[135 140 155 157 148  98 163 109 169 179 117 107 116 163 124 114 115 144] = Niv
[ 95 185 126  91  55 169  83 147 114 143 120 128  88  62 144 154 174 160] = ripu
[131 140 188 132 132 173 132 131 140 156 134 152 133 131 143 104 188 177] = Kelos
places Kelos: [131] -> 1 8 14
chg Niv: [135 140 155 157 148  98 163 109 169 179 117 108 116 163 124 114 115 144] -> 12, [107]
where: [116] -> Niv, 13

[165 133 106 112 173]  ripu
[ 93 199 149 199 199]  Nitan
[110 145 137 149 105]  Niv
places Nitan: [199] -> 2 4 5
where: [106] -> ripu, 3
chg ripu: [164 133 106 112 173] -> 1, [165]
where: [105] -> Niv, 5

[113 197 136 145 120] -> Niv
[109 170 147 125 121] -> ripu
[ 85 195 166 145 121] -> Punov
[ 89 194 127 149  84] -> Bukuf
[ 87 176 140 151  73] -> Genas
[ 91 197 135 182  51] -> Ludo
[111 183 150 166  70] -> Demub
[ 89  89  89 149  84] -> Kelos
[ 85 127 194 186 194] -> Tova
places Kelos: [89] -> 1 2 3
at: [ 85 127] -> Tova, 1
at: [ 89 149  84] -> Kelos, 3
back: [194 127  85] -> Tova
places Tova: [194] -> 3 5
back: [166 150 183] -> Demub
q: [ 89 194 127 149  84] -> Bukuf

[113 137 128 125 124 113 130 118 129 128 124 135 124 113]  suzis
[137 137 128 122 154 143 119 118 129 128 112 135 124 138]  Demub
[128 137 104 122 141 143 119 109  81 128 120 129 124 130]  Pado
[204 146 128 122 119 143  70 136 129 144  73 170 124  79]  Punov
[115 137 128 122 129 143 139 118 123 127 135 106 124 145]  Niv
[128 150 128  95 128 126 119 118 129 128 120 135 124 138]  ripu
[128 137 128 122 146 143 119 118 129 128 120 135 124 138]  Kelos
[128 137 128 122 124 143 119 114 129 128 120 135 124 138]  Ludo
[128 133 128 122 109 143 119 118 129 128 120 135 124 138]  Nitan
[128 137 128 122 138 133 119 126 135 128 120 135 124 138]  Genas
q: [128 137 128 122 138 133 119 126 135 128 120 135 124 138] -> Genas
q: [128 137 128 122 124 143 119 114 129 128 120 135 124 138] -> Ludo
places Ludo: [135] -> 12
chg Niv: [115 137 128 123 129 143 139 118 123 127 135 106 124 145] -> 4, [122]
at: [128 122 109 143] -> Nitan, 3

[ 98 117 134 128 148 127 135 135 121 124 128 127 135 121 138 104 135 143
 132 129 125 131 128 128 127 117 128 103 148 139 143 122 119 128 133 147
 140 147 125 128 151 136 130  88 127 145 124 120 139 127 125 128 139 145
 139 118 137 127 125 124 120] -> Punov
[137 131 126 115 122  98 107 131 128 138 118 174 123 120 123 122 112 148
 113 128 162 128 133 116 128 103 128 110 128 140 109 127 130 133 123 121
 113 122 101 127 112 164 134 138  98 124 105 128 133 112 116  96 127 125
  89 137 120 115 165 148 123] -> Nitan
[127 125 136 116 152 119 113 114 124 136 131 127 128 116 142 146 135 128
 124 130 116 136 103 125 133 132 142 119 125 125 126 128 142 122 129 130
 154 134 164 140 128 129 132 115 151 130 124 100 128  96 119 121 128 104
 129 106 107 127 120 128 113] -> Tova
[117 126 126 116 140 111 128 135 117 135 125 131 131 126 132 112 117 142
 122 128 128 128 132 128 118 115 140 103 134 143 131 118 128 116 142 136
 129 136 108 121 144 157 131 109 112 129 122 133 128 129 120 128 130 139
 115 122 128 127 128 129 118] -> Genas
[127 127 123 126 129 119 131 141 128 128 125 127 132 129 128 122 115 133
 119 124 128 128 141 124 128 120 130 119 133 138 131 120 127 123 133 134
 127 128 106 121 140 146 128 124 113 136 122 135 127 137 128 121 128 137
 121 129 133 129 141 128 126] -> Pado
[170 125 128 124  98 127 128 143 156 145 128 127 137 128 109 156 119 126
 105 105 140 128 128 102 128 113 121 162 102 118 107 136 110 168  46 133
  87 137 163 137 106 104 110 177 130 103  84 119 130 128 136 128 152 104
 119 152 130 165 113 128 163] -> Demub
[127 131 128 128 138 127 145 128 119 118 128 113 133 128 128 114 131 125
 139 134 114 123 124 143 131 140 124 119 143 128 137 123 135 113 155 130
 136 137 127 121 128 129 135 109 129 141 149 131 131 143 128 133 119 137
 136 121 136 121 130 116 120] -> suzis
[149 134 128 128 113 145 128 112 144 126 133 138 118 131 124 156 139 109
 134 128 122 116 118 137 139 128 122 162 110 106 128 128 132 144 110 112
 123 128 160 138 162  94 127 162 127 104 134 128 119 128 137 142 128 104
 137 133 115 144 106 131 141] -> Bukuf
where: [84] -> Demub, 47
places Demub: [163] -> 39 61

[205 156 124 138  49 145 157] : Demub
[172 154 155 155 154 155 155] : Niv
[207 176 123 140  47 146 158] : Nitan
[225 171 123 159  68 111 155] : Genas
chg Niv: [173 154 155 155 154 155 155] -> 1, [172]
chg Nitan: [206 176 123 140  47 146 158] -> 1, [207]
places Niv: [155] -> 3 4 6 7
places Niv: [172] -> 1
places Nitan: [140] -> 4
chg Demub: [205 157 124 138  49 145 157] -> 2, [156]

[124 138 173  91 187] -> suzis
[112 124 141 121 165] -> Ludo
[131 141 126 136 185] -> ripu
[158 125  96 146  34] -> Niv
[127 127 126 127 134] -> Demub
[120 125 121 137 132] -> Genas
chg Niv: [158 125  97 146  34] -> 3, [96]
back: [141 124] -> Ludo
at: [ 96 146] -> Niv, 3
chg suzis: [124 138 172  91 187] -> 3, [173]
chg Genas: [120 125 121 137 133] -> 5, [132]
places Demub: [127] -> 1 2 4
places Niv: [125] -> 2

[128 169 111 136 163 112 132 126 117  82 104 156 151 122 130 101 128 125
 150 158 189 146  86 128 105 150] = Niv
[107 141 130 145 128 124 124 108 123 102 101 163 157 118 127 123 108 100
 130 180 185 128 120 134  68 136] = Kelos
[122 164 105 160 136 102 127 114 118 117 110 141 130 118 139  96 133 127
 142 204 173 139 116 108  80 118] = Demub
at: [110 141 130] -> Demub, 11
back: [101 130] -> Niv

[116 113 149 123 124 110 146 107 129 116 129 107 178 117 117] = Niv
[104 110 165 111 114  95 113 121 132 121 149 106 208 108 148] = Demub
[104 110 165 111 121 106 132  95 114 113 149 121 208 108 148] = ripu
back: [121 149 113 114  95 132 106 121] -> ripu
back: [208 106 149 121 132 121 113  95 114] -> Demub

[123 129 136 122 124 123  72]  Pado
[132 125 120 133 131 131 184]  suzis
[135 124 117 135 133 133 206]  Kelos
[135 130 135 130 135 132 209]  Genas
at: [135 133 133] -> Kelos, 4
places Genas: [130] -> 2 4

